[[124 133 138]
 [107 136 122]
 [132 133 134]
 [144 143 134]
 [130 131 132]
 [116 129 135]]
=>
[[138 124 133]
 [122 107 136]
 [134 132 133]
 [134 144 143]
 [132 130 131]
 [135 116 129]]

[[121 141 125]
 [149 133 132]
 [135 107 120]
 [109 123 125]
 [124 127 139]
 [111 132 143]
 [127 141 124]
 [141 126 113]
 [146 142 117]
 [131 118 139]]
=>
[[125 121 141]
 [132 149 133]
 [120 135 107]
 [125 109 123]
 [139 124 127]
 [143 111 132]
 [124 127 141]
 [113 141 126]
 [117 146 142]
 [139 131 118]]

[[126 131 130 125 124 142 114 117 122 136 126 127 137]
 [140 131 132 119 127 125 143 125 119 127 130 135 112]
 [124 132 122 130 126 126 129 146 135 139 130 136 108]
 [128 126 125 130 128 122 127 127 128 129 128 127 128]
 [125 128 123 121 140 124 125 127 133 126 142 119 132]
 [126 135 129 140 128 126 126 126 119 129 124 119 155]]
=>
[[137 126 131 130 125 124 142 114 117 122 136 126 127]
 [112 140 131 132 119 127 125 143 125 119 127 130 135]
 [108 124 132 122 130 126 126 129 146 135 139 130 136]
 [128 128 126 125 130 128 122 127 127 128 129 128 127]
 [132 125 128 123 121 140 124 125 127 133 126 142 119]
 [155 126 135 129 140 128 126 126 126 119 129 124 119]]

[[120 126 132 122 139 126 154 123  98 137 140 135 116 135]
 [130 128 130 127 125 125 115 138 128 135 118 120 144 142]
 [141 120 134 136 140 136 113 118 123 113 130 137 123 120]
 [117 118 127 127 146 130 134 128 116 111 121 116 136 127]
 [113 137 126 128 133 117 121 135 138 125 139 110 120 140]
 [125 124 129 119 120 129 104 119 113 144 115 129 147 138]]
=>
[[135 120 126 132 122 139 126 154 123  98 137 140 135 116]
 [142 130 128 130 127 125 125 115 138 128 135 118 120 144]
 [120 141 120 134 136 140 136 113 118 123 113 130 137 123]
 [127 117 118 127 127 146 130 134 128 116 111 121 116 136]
 [140 113 137 126 128 133 117 121 135 138 125 139 110 120]
 [138 125 124 129 119 120 129 104 119 113 144 115 129 147]]

[[124 122 106 131 132 120 123]
 [121 144 120 111 147 120 123]
 [112 125 101 129 128 116 117]
 [126 125 128 128 128 129 125]
 [140 123 147 117 123 141 134]
 [130 116 131 127 131 110 145]
 [129 128 127 134 128 130 126]
 [145 133 135 124 136 138 126]
 [129 116 127 108 138 136 126]
 [127 127 128 126 128 127 128]]
=>
[[123 124 122 106 131 132 120]
 [123 121 144 120 111 147 120]
 [117 112 125 101 129 128 116]
 [125 126 125 128 128 128 129]
 [134 140 123 147 117 123 141]
 [145 130 116 131 127 131 110]
 [126 129 128 127 134 128 130]
 [126 145 133 135 124 136 138]
 [126 129 116 127 108 138 136]
 [128 127 127 128 126 128 127]]

[[115 134 116 134 131 138 116 141]
 [115 133 125 135 132 137 106 141]
 [115 136 133 135 124 136 111 142]
 [115 136 121 133 125 138 123 142]
 [115 134 129 135 130 136 106 141]
 [115 135 118 133 127 138 121 141]
 [115 134 131 135 127 136 107 141]
 [115 133 117 134 132 138 112 141]
 [115 136 133 135 124 136 112 142]
 [115 136 132 134 123 136 114 142]
 [115 135 118 133 126 138 122 141]]
=>
[[141 115 134 116 134 131 138 116]
 [141 115 133 125 135 132 137 106]
 [142 115 136 133 135 124 136 111]
 [142 115 136 121 133 125 138 123]
 [141 115 134 129 135 130 136 106]
 [141 115 135 118 133 127 138 121]
 [141 115 134 131 135 127 136 107]
 [141 115 133 117 134 132 138 112]
 [142 115 136 133 135 124 136 112]
 [142 115 136 132 134 123 136 114]
 [141 115 135 118 133 126 138 122]]

[[131 124 125 135 141 119 129 141]
 [137 137 127 130 119 127 125 122]
 [131 139 123 131 125 113 139 124]
 [130 121 136 135 134 112 146 122]
 [140 144 118 127 116 121 130 124]
 [130 137 128 124 116 112 128 133]
 [129 138 148 123 116 135 100 125]
 [139 141 126 126 130 114 120 122]]
=>
[[141 131 124 125 135 141 119 129]
 [122 137 137 127 130 119 127 125]
 [124 131 139 123 131 125 113 139]
 [122 130 121 136 135 134 112 146]
 [124 140 144 118 127 116 121 130]
 [133 130 137 128 124 116 112 128]
 [125 129 138 148 123 116 135 100]
 [122 139 141 126 126 130 114 120]]

[[121 130 126 123 131]
 [116 122 129 128 131]
 [126 133 127 126 130]
 [141 126 130 131 126]
 [128 127 128 131 124]
 [126 151 132 134 127]
 [138 122 129 128 131]]
=>
[[131 121 130 126 123]
 [131 116 122 129 128]
 [130 126 133 127 126]
 [126 141 126 130 131]
 [124 128 127 128 131]
 [127 126 151 132 134]
 [131 138 122 129 128]]

[[118 118 128 129 119 125 139 134 114 136 132 119 121 114 122 133]
 [133 143 130 130 135 129 118 134 120 105 113 135 140 144 130 129]
 [137 125 125 131 138 121 154 112 155 133 132 130 145 134 145 127]
 [122 127 130 129 123 130 121 129 134 123 132 122 139 152 131 133]]
=>
[[133 118 118 128 129 119 125 139 134 114 136 132 119 121 114 122]
 [129 133 143 130 130 135 129 118 134 120 105 113 135 140 144 130]
 [127 137 125 125 131 138 121 154 112 155 133 132 130 145 134 145]
 [133 122 127 130 129 123 130 121 129 134 123 132 122 139 152 131]]
